Below is a small trained network, with its code and all its weights. Each question gives an input and a class and asks what happens when units are switched off, that is, made to give their printed mean instead of their output.

import numpy as np


def w(rows, s, z=0):
    codes = np.array(rows[::2]) - 128.0
    scale = np.full(codes.shape[1], s)
    scale[-1] = z or s
    return codes * scale


def f(y):
    return np.maximum(y, 0)


def log_softmax(a):
    a = a - a.max(-1, keepdims=True)
    return a - np.log(np.exp(a).sum(-1, keepdims=True))


def net(x, mask):
    res = np.array(x, float).reshape(1, 6) / 4 @ E
    y = f(res @ A[0][:, :-1].T + A[0][:, -1])
    res = res + np.where(mask, y, B[0][:, -1]) @ B[0][:, :-1]
    return log_softmax(res[-1] @ U[:, :-1].T + U[:, -1])


A, B = {}, {}
E = w([
[150,244,145,91,109,180,180],'x0',
[106,55,204,140,110,143,238],'x1',
[98,200,253,123,130,142,146],'x2',
[16,148,117,74,16,87,112],'x3',
[223,193,179,24,151,63,210],'x4',
[146,99,83,148,212,20,128],'x5',
],0.0046)
A[0] = w([
[53,75,56,178,119,156,82,135],'N0',
[55,123,146,125,95,95,69,121],'N1',
[141,249,169,110,167,84,206,218],'N2',
[97,187,82,106,73,122,107,154],'N3',
[164,103,114,72,110,68,157,171],'N4',
[195,173,11,123,143,141,98,175],'N5',
[93,142,174,182,124,225,145,168],'N6',
[137,183,165,113,142,113,171,183],'N7',
[178,84,94,143,157,148,199,255],'N8',
[140,193,191,110,61,217,176,195],'N9',
[87,117,71,169,126,145,111,149],'N10',
[108,56,208,153,152,116,134,89],'N11',
[65,94,31,161,113,110,127,138],'N12',
[168,172,107,172,241,117,94,194],'N13',
[180,48,80,155,173,134,210,210],'N14',
],0.013,0.0022)
B[0] = w([
[116,64,179,89,210,115,118,222],'N0',
[162,115,132,139,157,44,129,186],'N1',
[90,180,196,118,137,81,208,255],'N2',
[153,187,115,67,142,175,156,192],'N3',
[184,100,171,137,90,176,161,195],'N4',
[162,182,86,177,127,179,62,216],'N5',
[70,149,193,193,78,151,156,209],'N6',
[112,147,167,130,146,102,169,198],'N7',
[157,80,123,120,84,79,170,205],'N8',
[173,251,157,171,156,98,169,247],'N9',
[134,98,168,121,182,141,130,182],'N10',
[109,94,134,149,69,192,94,173],'N11',
[133,106,121,41,183,128,132,203],'N12',
[145,159,61,187,103,88,79,215],'N13',
[162,47,115,96,80,92,184,218],'N14',
],0.025,0.0087)
U = w([
[124,36,174,85,85,144,167,209],'0',
[22,136,115,126,54,193,136,1],'1',
[114,221,201,126,143,71,216,142],'2',
[63,159,172,216,146,211,54,123],'3',
[172,153,8,208,51,96,74,160],'4',
[159,219,60,100,146,255,75,110],'5',
[57,127,119,193,69,176,70,92],'6',
[112,85,102,50,221,94,69,98],'7',
],0.0051,0.0021)

Each question gives the input, the list of numbers given to net, and the class t.
The units are the neurons (one row each of A and B). Each row of codes is followed by its name. A weight is (code - 128) times the scale printed after its matrix; where a second scale follows, it is the last column's (A, B and U).
mask holds one flag per neuron, in row order. A switched-off neuron (its flag False) gives its mean, the last column of its row in B, instead of its output. The means were averaged over made-up inputs and are rounded, as every weight is.
A unit's drop is (log p(t) with every unit on - log p(t) with that unit switched off) / (log p(t) with every unit on - log p(t) with every unit switched off).
The circuit of an input: a set's keep is (log p(t) with only the set's units on - log p(t) with every unit switched off) / (log p(t) with every unit on - log p(t) with every unit switched off). Starting from the 12 units with the biggest drops (on a tie, the unit counted first), units are removed one at a time, each time the one whose removal leaves the highest keep (on an exact tie, the one counted first), for as long as the keep stays at least 0.8.
units of the circuit, in order: the units of the circuit, biggest drop first
most important unit: the unit with the biggest drop
top k neurons: the k neurons with the biggest drops, biggest first
drop when u is switched off: that unit's drop, to one decimal
input [-4,-3,-1,6,2,-5], class 7: units of the circuit, in order => [N2; N6; N9]
input [-7,2,4,-2,0,6], class 4: units of the circuit, in order => [N13; N2]
input [-1,3,-6,-6,2,-3], class 0: most important unit => N14
input [-4,0,6,-5,-5,7], class 4: units of the circuit, in order => [N13; N2]
input [-8,5,6,-2,6,1], class 0: units of the circuit, in order => [N9; N11]
input [2,-2,-3,-5,-7,-8], class 3: top 2 neurons => [N2; N6]
input [-6,-3,4,-6,-6,-4], class 3: top 2 neurons => [N6; N14]
input [-5,-5,3,-3,-5,-8], class 3: top 2 neurons => [N2; N6]
input [-8,3,-6,5,-1,6], class 0: top 2 neurons => [N14; N4]
input [-1,8,2,-7,7,8], class 0: top 3 neurons => [N14; N9; N11]
input [7,-6,-1,-7,4,6], class 4: top 2 neurons => [N13; N5]
input [3,-3,5,0,-6,2], class 3: drop when N9 is switched off => 0.2
input [-2,-1,-1,-6,6,7], class 4: drop when N13 is switched off => 0.5
input [-2,-6,7,-6,-7,-3], class 3: drop when N14 is switched off => 0.0
input [2,-6,-8,3,1,0], class 5: units of the circuit, in order => [N5]
input [-8,-8,2,-7,-8,6], class 7: drop when N0 is switched off => 0.7
